Here is a tiny trained network, its code and every weight. The questions are about switching its units off for an input and a class, where a switched-off unit gives its printed mean instead of its output.

import numpy as np


def w(rows, s, z=0):
    codes = np.array(rows[::2]) - 128.0
    scale = np.full(codes.shape[1], s)
    scale[-1] = z or s
    return codes * scale


def norm(h):
    return h / np.sqrt((h * h).mean(-1, keepdims=True) + 1e-5)


def f(y):
    return y / 2 * (1 + np.tanh(0.7978845608 * (y + 0.044715 * y**3)))


def log_softmax(a):
    a = a - a.max(-1, keepdims=True)
    return a - np.log(np.exp(a).sum(-1, keepdims=True))


def net(x, mask):
    res = np.array(x, float).reshape(1, 6) / 4 @ E
    u = 0
    for l in range(3):
        y = f(norm(res) @ A[l][:, :-1].T + A[l][:, -1])
        res = res + np.where(mask[u : u + 5], y, B[l][:, -1]) @ B[l][:, :-1]
        u += 5
    return log_softmax(norm(res)[-1] @ U[:, :-1].T + U[:, -1])


A, B = {}, {}
E = w([
[82,142,187,135,192],'x0',
[93,123,134,29,76],'x1',
[137,3,86,87,199],'x2',
[66,143,81,152,141],'x3',
[123,128,129,127,130],'x4',
[129,135,126,130,133],'x5',
],0.004)
A[0] = w([
[136,165,147,149,79,55],'0.n0',
[71,134,211,121,193,14],'0.n1',
[2,133,60,153,135,83],'0.n2',
[179,97,236,105,124,38],'0.n3',
[66,141,143,48,110,2],'0.n4',
],0.0092,0.0032)
B[0] = w([
[103,126,106,81,179,178],'0.n0',
[131,110,19,146,58,198],'0.n1',
[246,140,163,90,141,251],'0.n2',
[228,151,139,103,144,174],'0.n3',
[121,78,195,166,90,183],'0.n4',
],0.014,0.0026)
A[1] = w([
[144,128,3,116,13,64],'1.n0',
[52,75,195,115,87,3],'1.n1',
[123,130,134,254,195,82],'1.n2',
[81,233,178,141,79,50],'1.n3',
[83,30,114,80,202,67],'1.n4',
],0.0098,0.0014)
B[1] = w([
[136,104,63,199,78,255],'1.n0',
[95,109,192,122,72,152],'1.n1',
[92,87,195,78,42,192],'1.n2',
[102,99,86,153,252,185],'1.n3',
[80,182,112,163,217,187],'1.n4',
],0.014,0.0047)
A[2] = w([
[40,213,94,88,238,91],'2.n0',
[108,155,94,71,124,3],'2.n1',
[202,175,123,12,146,125],'2.n2',
[43,120,140,3,63,94],'2.n3',
[146,108,54,170,108,114],'2.n4',
],0.0072,0.0014)
B[2] = w([
[94,210,186,218,232,254],'2.n0',
[118,114,162,169,163,97],'2.n1',
[204,223,157,122,145,215],'2.n2',
[70,191,252,158,62,163],'2.n3',
[92,255,104,119,102,221],'2.n4',
],0.007,0.0033)
U = w([
[126,136,137,145,126,254],'0',
[66,145,121,152,254,87],'1',
[116,116,28,172,65,92],'2',
[138,146,149,127,124,180],'3',
[219,143,147,57,141,63],'4',
[56,79,210,99,68,58],'5',
],0.0081,0.0056)

Each question gives the input, the list of numbers given to net, and the class t.
The units are the neurons (one row each of A and B). Each row of codes is followed by its name. A weight is (code - 128) times the scale printed after its matrix; where a second scale follows, it is the last column's (A, B and U).
mask holds one flag per neuron, layer by layer. A switched-off neuron (its flag False) gives its mean, the last column of its row in B, instead of its output. The means were averaged over made-up inputs and are rounded, as every weight is.
A unit's drop is (log p(t) with every unit on - log p(t) with that unit switched off) / (log p(t) with every unit on - log p(t) with every unit switched off).
The circuit of an input: a set's keep is (log p(t) with only the set's units on - log p(t) with every unit switched off) / (log p(t) with every unit on - log p(t) with every unit switched off). Starting from the 12 units with the biggest drops (on a tie, the unit counted first), units are removed one at a time, each time the one whose removal leaves the highest keep (on an exact tie, the one counted first), for as long as the keep stays at least 0.8.
circuit, biggest first: the units of the circuit, biggest drop first
most important unit: the unit with the biggest drop
top k neurons: the k neurons with the biggest drops, biggest first
top k neurons in layer l: the k neurons of layer l with the biggest drops, biggest first
drop of u: that unit's drop, to one decimal
input [1,4,-8,1,-3,6], class 1: circuit, biggest first	1.n3
input [-2,-4,-3,-1,0,-2], class 5: top 4 neurons	1.n2; 0.n2; 0.n1; 2.n3
input [-8,-5,-8,3,-1,3], class 1: top 3 neurons	1.n3; 0.n1; 0.n0
input [-6,-8,-1,-2,2,-3], class 5: circuit, biggest first	1.n2; 0.n2
input [0,8,4,-1,6,6], class 5: top 2 neurons	0.n4; 1.n1
input [8,-5,3,-7,-5,-6], class 2: top 2 neurons	0.n1; 0.n2
input [-2,-6,-5,-5,3,-1], class 5: top 4 neurons	1.n2; 0.n2; 1.n4; 0.n1
input [6,8,5,5,0,-6], class 5: top 3 neurons	0.n4; 0.n3; 1.n1
input [2,-4,3,3,-2,-1], class 5: top 4 neurons	1.n2; 0.n0; 0.n3; 1.n0
input [-8,-3,-8,-5,-5,4], class 1: top 2 neurons	1.n3; 0.n1
input [-1,8,-4,0,4,5], class 5: top 2 neurons	0.n4; 1.n1
input [-4,-8,7,-3,7,-5], class 5: top 3 neurons	1.n2; 0.n0; 0.n1
input [-8,7,-7,-6,0,-6], class 2: top 3 neurons	1.n0; 0.n2; 1.n4
input [3,8,-4,5,-4,6], class 5: top neuron	0.n4
input [0,-1,-7,8,-1,-2], class 4: top 2 neurons in layer 1	1.n4; 1.n0
input [6,6,3,-4,1,0], class 2: top 2 neurons in layer 1	1.n0; 1.n2
input [8,4,0,2,2,-7], class 2: drop of 0.n1	1.1
input [7,1,-8,6,-1,-6], class 1: drop of 1.n3	1.3
input [5,-7,0,2,3,-2], class 5: drop of 1.n2	0.9
input [1,3,-5,-4,1,0], class 1: most important unit	0.n2
